Below are the code and all the weights of a small trained network. Each question names an input and a class and asks about switching units off, where a switched-off unit gives its printed mean instead of its output.

import numpy as np


def w(rows, s, z=0):
    codes = np.array(rows[::2]) - 128.0
    scale = np.full(codes.shape[1], s)
    scale[-1] = z or s
    return codes * scale


def f(y):
    return np.maximum(y, 0)


def log_softmax(a):
    a = a - a.max(-1, keepdims=True)
    return a - np.log(np.exp(a).sum(-1, keepdims=True))


def net(x, mask):
    res = np.array(x, float).reshape(1, 6) / 4 @ E
    y = f(res @ A[0][:, :-1].T + A[0][:, -1])
    res = res + np.where(mask, y, B[0][:, -1]) @ B[0][:, :-1]
    return log_softmax(res[-1] @ U[:, :-1].T + U[:, -1])


A, B = {}, {}
E = w([
[188,173,136,125,174],'x0',
[144,129,156,104,174],'x1',
[197,6,156,108,127],'x2',
[112,101,122,103,201],'x3',
[141,107,157,195,122],'x4',
[87,139,190,141,124],'x5',
],0.011)
A[0] = w([
[169,114,144,150,206,162],'neuron 0',
[103,125,115,106,135,64],'neuron 1',
[135,102,130,154,91,77],'neuron 2',
[64,82,202,96,146,107],'neuron 3',
[112,112,125,123,163,123],'neuron 4',
[163,110,138,141,182,112],'neuron 5',
[125,125,162,47,178,114],'neuron 6',
[135,159,114,134,152,2],'neuron 7',
[120,161,140,91,121,93],'neuron 8',
[137,122,133,89,127,11],'neuron 9',
[140,146,142,149,145,70],'neuron 10',
[122,242,195,124,151,94],'neuron 11',
[4,124,112,145,145,130],'neuron 12',
[125,174,77,45,115,99],'neuron 13',
[138,168,149,117,119,55],'neuron 14',
[132,124,125,104,127,68],'neuron 15',
[109,131,151,104,87,85],'neuron 16',
[113,79,146,124,69,91],'neuron 17',
],0.023,0.0067)
B[0] = w([
[113,144,88,107,209,205],'neuron 0',
[134,105,105,159,127,144],'neuron 1',
[182,149,136,98,98,163],'neuron 2',
[141,72,95,69,201,197],'neuron 3',
[164,153,114,106,79,156],'neuron 4',
[107,97,80,133,192,180],'neuron 5',
[107,195,199,4,68,193],'neuron 6',
[114,109,172,124,165,146],'neuron 7',
[122,173,136,139,126,161],'neuron 8',
[107,135,129,134,116,136],'neuron 9',
[138,110,105,167,133,145],'neuron 10',
[130,123,183,229,159,252],'neuron 11',
[39,174,101,134,72,242],'neuron 12',
[133,153,15,142,121,204],'neuron 13',
[113,105,155,146,132,152],'neuron 14',
[132,134,120,118,108,134],'neuron 15',
[108,80,156,131,172,154],'neuron 16',
[141,59,183,133,111,187],'neuron 17',
],0.035,0.016)
U = w([
[149,174,153,162,78,104],'0',
[6,168,135,244,110,173],'1',
[165,66,118,84,219,147],'2',
[71,174,168,111,151,27],'3',
[37,124,44,179,83,1],'4',
[81,157,32,84,151,197],'5',
[2,72,144,111,42,116],'6',
[170,42,153,189,54,153],'7',
],0.007,0.0069)

Each question gives the input, the list of numbers given to net, and the class t.
The units are the neurons (one row each of A and B). Each row of codes is followed by its name. A weight is (code - 128) times the scale printed after its matrix; where a second scale follows, it is the last column's (A, B and U).
mask holds one flag per neuron, in row order. A switched-off neuron (its flag False) gives its mean, the last column of its row in B, instead of its output. The means were averaged over made-up inputs and are rounded, as every weight is.
A unit's drop is (log p(t) with every unit on - log p(t) with that unit switched off) / (log p(t) with every unit on - log p(t) with every unit switched off).
The circuit of an input: a set's keep is (log p(t) with only the set's units on - log p(t) with every unit switched off) / (log p(t) with every unit on - log p(t) with every unit switched off). Starting from the 12 units with the biggest drops (on a tie, the unit counted first), units are removed one at a time, each time the one whose removal leaves the highest keep (on an exact tie, the one counted first), for as long as the keep stays at least 0.8.
units of the circuit, in order: the units of the circuit, biggest drop first
most important unit: the unit with the biggest drop
top k neurons: the k neurons with the biggest drops, biggest first
drop when u is switched off: that unit's drop, to one decimal
input [-6,-4,-4,-4,8,-6], class 6: top neuron : [neuron 11]
input [8,-1,-1,8,8,-1], class 2: top 2 neurons : [neuron 12; neuron 13]
input [-7,-1,-3,6,-5,7], class 6: units of the circuit, in order : [neuron 12; neuron 0; neuron 3]
input [-3,-8,7,4,-8,-7], class 7: top 3 neurons : [neuron 12; neuron 17; neuron 0]
input [-3,6,3,7,0,1], class 2: top 3 neurons : [neuron 3; neuron 12; neuron 13]
input [5,-3,5,2,6,0], class 2: top 2 neurons : [neuron 12; neuron 13]
input [-2,1,-1,-2,-1,-3], class 5: top 4 neurons : [neuron 11; neuron 12; neuron 17; neuron 14]
input [3,-8,-5,-4,-5,-7], class 4: top 3 neurons : [neuron 13; neuron 3; neuron 0]
input [5,6,8,1,3,7], class 2: top 2 neurons : [neuron 12; neuron 3]
input [-7,2,3,7,0,-1], class 2: top 2 neurons : [neuron 3; neuron 13]
input [-5,-3,-2,3,4,3], class 6: top 2 neurons : [neuron 11; neuron 13]
input [-8,-4,-5,-2,-8,-1], class 4: top 2 neurons : [neuron 13; neuron 11]
input [-6,0,-2,2,-5,-5], class 4: top 2 neurons : [neuron 3; neuron 0]
input [-5,-6,8,-4,-5,8], class 2: units of the circuit, in order : [neuron 3]
input [-6,-3,-6,2,2,-5], class 4: top 2 neurons : [neuron 11; neuron 13]
input [-8,-5,3,1,0,1], class 6: top 2 neurons : [neuron 12; neuron 11]
input [7,-7,7,0,1,-8], class 2: drop when neuron 12 is switched off : 2.2
input [-1,-3,5,-4,-1,-2], class 7: drop when neuron 12 is switched off : 0.1
input [-3,2,3,7,1,7], class 5: drop when neuron 16 is switched off : 0.3
input [-1,5,2,-2,8,8], class 2: drop when neuron 10 is switched off : 0.0
input [-5,0,-1,2,7,4], class 6: most important unit : neuron 12
